Below are the code and all the weights of a small trained network. Each question names an input and a class and asks about switching units off, where a switched-off unit gives its printed mean instead of its output.

import numpy as np


def w(rows, s, z=0):
    codes = np.array(rows[::2]) - 128.0
    scale = np.full(codes.shape[1], s)
    scale[-1] = z or s
    return codes * scale


def f(y):
    return y / 2 * (1 + np.tanh(0.7978845608 * (y + 0.044715 * y**3)))


def log_softmax(a):
    a = a - a.max(-1, keepdims=True)
    return a - np.log(np.exp(a).sum(-1, keepdims=True))


def net(x, mask):
    res = np.array(x, float).reshape(1, 8) / 4 @ E
    y = f(res @ A[0][:, :-1].T + A[0][:, -1])
    res = res + np.where(mask, y, B[0][:, -1]) @ B[0][:, :-1]
    return log_softmax(res[-1] @ U[:, :-1].T + U[:, -1])


A, B = {}, {}
E = w([
[168,153,182,40,107,129,142,181,88,255,92],'x0',
[131,122,166,137,136,137,105,144,113,102,88],'x1',
[3,152,166,91,105,192,126,93,146,159,121],'x2',
[65,183,133,56,102,28,134,164,67,74,172],'x3',
[119,123,150,141,129,120,125,138,127,113,72],'x4',
[118,63,203,106,201,63,173,51,113,156,137],'x5',
[117,113,115,128,101,111,142,122,133,126,95],'x6',
[100,50,50,60,185,124,65,173,140,113,62],'x7',
],0.0094)
A[0] = w([
[126,120,145,136,131,155,91,142,105,113,173,176],'neuron 1',
[53,121,177,179,145,148,124,174,153,92,155,225],'neuron 2',
[152,124,156,63,142,143,106,178,103,176,101,63],'neuron 3',
[182,125,128,89,90,97,108,134,108,217,89,76],'neuron 4',
[118,166,119,165,119,140,110,89,155,39,141,39],'neuron 5',
[127,171,126,130,53,184,110,211,169,111,136,72],'neuron 6',
[139,28,224,80,200,93,153,1,87,128,150,119],'neuron 7',
[103,151,96,128,119,64,176,191,35,83,148,55],'neuron 8',
[236,146,89,153,175,84,147,152,169,140,117,190],'neuron 9',
[80,98,65,135,194,106,85,154,155,133,142,77],'neuron 10',
[152,186,123,104,147,127,147,208,47,208,95,58],'neuron 11',
[136,169,68,135,90,180,115,173,118,113,120,63],'neuron 12',
[37,147,159,105,128,172,143,113,174,114,121,119],'neuron 13',
[99,69,108,175,163,123,128,99,95,45,141,131],'neuron 14',
[112,47,43,43,207,122,111,192,135,122,79,85],'neuron 15',
[163,88,106,200,127,238,162,76,162,205,68,254],'neuron 16',
[43,158,107,123,136,108,171,170,48,123,137,61],'neuron 17',
[152,181,99,148,101,171,129,182,140,96,87,203],'neuron 18',
[60,140,168,106,139,182,117,107,148,139,110,106],'neuron 19',
[58,125,149,83,120,222,100,111,152,154,156,144],'neuron 20',
[211,131,119,155,165,66,141,176,108,93,120,246],'neuron 21',
[169,173,166,198,62,105,215,90,105,97,145,138],'neuron 22',
[112,153,108,81,138,98,136,98,54,115,131,161],'neuron 23',
[78,171,162,112,98,57,110,155,109,103,140,72],'neuron 24',
[131,81,93,187,129,69,78,106,126,49,163,62],'neuron 25',
],0.0089,0.0015)
B[0] = w([
[134,163,97,96,107,122,151,120,143,136,133,141],'neuron 1',
[120,101,132,126,64,134,180,102,133,174,139,170],'neuron 2',
[134,120,178,170,114,113,110,40,157,176,102,192],'neuron 3',
[115,120,108,166,119,185,63,70,179,139,99,200],'neuron 4',
[151,143,154,153,136,123,110,50,178,195,104,190],'neuron 5',
[153,176,29,106,222,77,155,171,170,142,42,196],'neuron 6',
[95,208,33,100,224,57,202,132,168,85,94,237],'neuron 7',
[101,85,89,168,196,153,44,129,114,79,206,208],'neuron 8',
[51,58,105,81,133,205,157,187,126,116,121,209],'neuron 9',
[162,181,171,151,77,104,105,48,47,198,100,178],'neuron 10',
[99,123,170,101,80,156,82,16,192,169,96,215],'neuron 11',
[77,173,85,102,172,58,154,112,125,116,38,188],'neuron 12',
[138,68,119,128,39,156,198,172,182,138,148,184],'neuron 13',
[170,132,137,155,105,121,110,91,147,159,100,194],'neuron 14',
[254,195,194,153,70,113,148,180,23,159,128,238],'neuron 15',
[110,139,132,229,216,155,27,173,86,50,204,248],'neuron 16',
[85,123,161,195,185,158,83,170,114,121,217,185],'neuron 17',
[89,143,84,69,116,83,137,125,117,62,81,191],'neuron 18',
[104,99,114,87,108,153,183,184,111,146,171,176],'neuron 19',
[129,86,104,104,84,191,144,199,127,110,92,191],'neuron 20',
[94,60,102,20,77,206,227,167,163,154,168,209],'neuron 21',
[218,191,196,139,57,150,179,179,78,146,142,229],'neuron 22',
[123,103,154,209,176,147,120,153,150,109,108,173],'neuron 23',
[76,112,164,185,201,142,77,137,113,95,187,193],'neuron 24',
[111,135,156,115,68,157,104,112,230,178,177,204],'neuron 25',
],0.0067,0.012)
U = w([
[127,93,118,170,214,158,50,170,103,69,186,131],'0',
[130,208,48,81,200,62,184,145,165,113,82,110],'1',
[216,218,168,128,80,139,174,147,25,153,147,182],'2',
[135,114,124,124,96,148,99,25,218,176,131,4],'3',
[121,13,97,64,100,170,187,210,154,125,157,202],'4',
],0.011,0.0016)

Each question gives the input, the list of numbers given to net, and the class t.
The units are the neurons (one row each of A and B). Each row of codes is followed by its name. A weight is (code - 128) times the scale printed after its matrix; where a second scale follows, it is the last column's (A, B and U).
mask holds one flag per neuron, in row order. A switched-off neuron (its flag False) gives its mean, the last column of its row in B, instead of its output. The means were averaged over made-up inputs and are rounded, as every weight is.
A unit's drop is (log p(t) with every unit on - log p(t) with that unit switched off) / (log p(t) with every unit on - log p(t) with every unit switched off).
unit that matters most: the unit with the biggest drop
k most important neurons: the k neurons with the biggest drops, biggest first
drop of u: that unit's drop, to one decimal
input [4,-1,-2,-1,-6,-2,-2,7], class 2: most important neuron	[neuron 15]
input [-6,-2,-1,8,7,-1,-3,-7], class 0: 2 most important neurons	[neuron 8; neuron 24]
input [-1,5,6,-4,8,4,-5,-1], class 4: 2 most important neurons	[neuron 13; neuron 19]
input [6,5,-5,-8,0,-8,-3,-8], class 0: 2 most important neurons	[neuron 16; neuron 7]
input [-1,7,3,8,-5,-5,8,-7], class 0: 2 most important neurons	[neuron 8; neuron 24]
input [4,-6,-5,-2,-3,-6,4,8], class 2: 3 most important neurons	[neuron 15; neuron 7; neuron 10]
input [-7,-2,-6,3,0,4,8,2], class 3: 2 most important neurons	[neuron 25; neuron 14]
input [1,4,5,-4,4,5,0,-1], class 1: 2 most important neurons	[neuron 7; neuron 21]
input [6,1,-1,3,-6,-5,-6,0], class 3: 2 most important neurons	[neuron 11; neuron 7]
input [8,2,8,5,-1,2,-5,6], class 3: 2 most important neurons	[neuron 3; neuron 11]
input [7,-7,2,6,1,8,-2,-2], class 1: 3 most important neurons	[neuron 7; neuron 16; neuron 25]
input [-8,1,-8,-3,3,-8,5,7], class 1: 3 most important neurons	[neuron 12; neuron 18; neuron 6]
input [7,3,-2,-3,2,-6,2,-5], class 3: drop of neuron 15	0.2
input [3,-1,-7,-1,5,-5,-5,4], class 4: drop of neuron 4	0.0
input [-8,-5,-8,-5,4,-4,7,5], class 3: drop of neuron 14	0.4
input [-7,-6,1,3,-4,-3,-4,-5], class 3: unit that matters most	neuron 15
